Here is a tiny trained network, its code and every weight. The questions are about switching its units off for an input and a class, where a switched-off unit gives its printed mean instead of its output.

import numpy as np


def w(rows, s, z=0):
    codes = np.array(rows[::2]) - 128.0
    scale = np.full(codes.shape[1], s)
    scale[-1] = z or s
    return codes * scale


def norm(h):
    return h / np.sqrt((h * h).mean(-1, keepdims=True) + 1e-5)


def f(y):
    return y / 2 * (1 + np.tanh(0.7978845608 * (y + 0.044715 * y**3)))


def log_softmax(a):
    a = a - a.max(-1, keepdims=True)
    return a - np.log(np.exp(a).sum(-1, keepdims=True))


def net(x, mask):
    res = np.array(x, float).reshape(1, 7) / 4 @ E
    u = 0
    for l in range(2):
        y = f(norm(res) @ A[l][:, :-1].T + A[l][:, -1])
        res = res + np.where(mask[u : u + 4], y, B[l][:, -1]) @ B[l][:, :-1]
        u += 4
    return log_softmax(norm(res)[-1] @ U[:, :-1].T + U[:, -1])


A, B = {}, {}
E = w([
[118,112,200,82,89,92,143,177,37,183],'x0',
[136,105,171,106,95,51,84,2,108,116],'x1',
[135,143,107,141,103,137,89,125,118,159],'x2',
[142,101,95,169,152,114,134,134,78,128],'x3',
[127,138,132,120,136,130,123,130,132,132],'x4',
[178,143,121,115,156,119,125,140,120,141],'x5',
[163,70,195,158,155,108,39,148,145,90],'x6',
],0.0065)
A[0] = w([
[174,173,73,133,107,92,138,118,106,79,157],'0.n0',
[129,151,137,241,146,178,95,253,183,104,206],'0.n1',
[190,76,181,157,164,81,48,9,163,129,2],'0.n2',
[153,100,225,95,40,10,101,162,62,166,163],'0.n3',
],0.0047,0.00076)
B[0] = w([
[79,147,136,51,97,169,134,85,143,70,142],'0.n0',
[132,58,111,2,133,113,138,112,178,116,234],'0.n1',
[142,183,173,217,124,143,116,122,116,101,211],'0.n2',
[41,78,33,68,195,132,131,157,186,161,253],'0.n3',
],0.0075,0.0046)
A[1] = w([
[19,152,106,147,140,85,126,38,98,157,2],'1.n0',
[125,236,59,125,61,117,228,2,80,119,175],'1.n1',
[100,147,153,108,99,151,209,186,67,232,228],'1.n2',
[103,181,171,177,97,168,119,116,59,97,120],'1.n3',
],0.0055,0.00069)
B[1] = w([
[219,111,110,90,128,220,122,192,178,102,198],'1.n0',
[107,15,92,35,191,114,73,171,144,167,252],'1.n1',
[163,214,213,254,22,79,181,63,74,73,236],'1.n2',
[146,151,183,198,145,147,165,46,160,27,127],'1.n3',
],0.007,0.0044)
U = w([
[99,104,74,84,98,141,196,176,102,181,129],'0',
[130,64,117,114,156,125,64,99,149,116,43],'1',
[141,219,208,254,64,105,152,76,72,89,250],'2',
],0.0099,0.0016)

Each question gives the input, the list of numbers given to net, and the class t.
The units are the neurons (one row each of A and B). Each row of codes is followed by its name. A weight is (code - 128) times the scale printed after its matrix; where a second scale follows, it is the last column's (A, B and U).
mask holds one flag per neuron, layer by layer. A switched-off neuron (its flag False) gives its mean, the last column of its row in B, instead of its output. The means were averaged over made-up inputs and are rounded, as every weight is.
A unit's drop is (log p(t) with every unit on - log p(t) with that unit switched off) / (log p(t) with every unit on - log p(t) with every unit switched off).
most important unit: the unit with the biggest drop
top k neurons: the k neurons with the biggest drops, biggest first
k most important neurons of layer l: the k neurons of layer l with the biggest drops, biggest first
drop when u is switched off: that unit's drop, to one decimal
input [4,0,-2,-2,-2,-1,5], class 0: most important unit -> 0.n3
input [1,-1,-8,-3,-4,-7,-7], class 2: top 3 neurons -> [1.n2; 0.n3; 0.n1]
input [2,-8,6,6,-7,-7,-3], class 2: top 2 neurons -> [1.n2; 0.n3]
input [-1,2,-1,0,3,-7,-5], class 1: top 2 neurons -> [1.n1; 0.n3]
input [-8,2,-2,-1,-1,6,7], class 2: 2 most important neurons of layer 0 -> [0.n2; 0.n3]
input [1,-3,-7,-3,6,3,-8], class 2: top 3 neurons -> [1.n2; 0.n3; 0.n1]
input [0,6,2,-2,5,2,7], class 2: top 3 neurons -> [0.n2; 1.n1; 0.n1]
input [5,-2,0,-7,-7,-7,0], class 2: 2 most important neurons of layer 0 -> [0.n1; 0.n0]
input [1,-2,5,1,-1,-8,-8], class 2: 2 most important neurons of layer 1 -> [1.n2; 1.n3]
input [0,4,4,-3,-5,-5,-6], class 1: 2 most important neurons of layer 0 -> [0.n3; 0.n1]
input [4,-5,8,-7,7,-6,-3], class 2: drop when 0.n3 is switched off -> 0.0
input [0,2,-4,2,7,0,-6], class 1: drop when 0.n3 is switched off -> 0.4
input [8,-5,-3,3,-7,-8,-4], class 2: drop when 1.n2 is switched off -> 0.6
input [6,-8,6,4,1,-2,-7], class 2: drop when 1.n2 is switched off -> 0.7
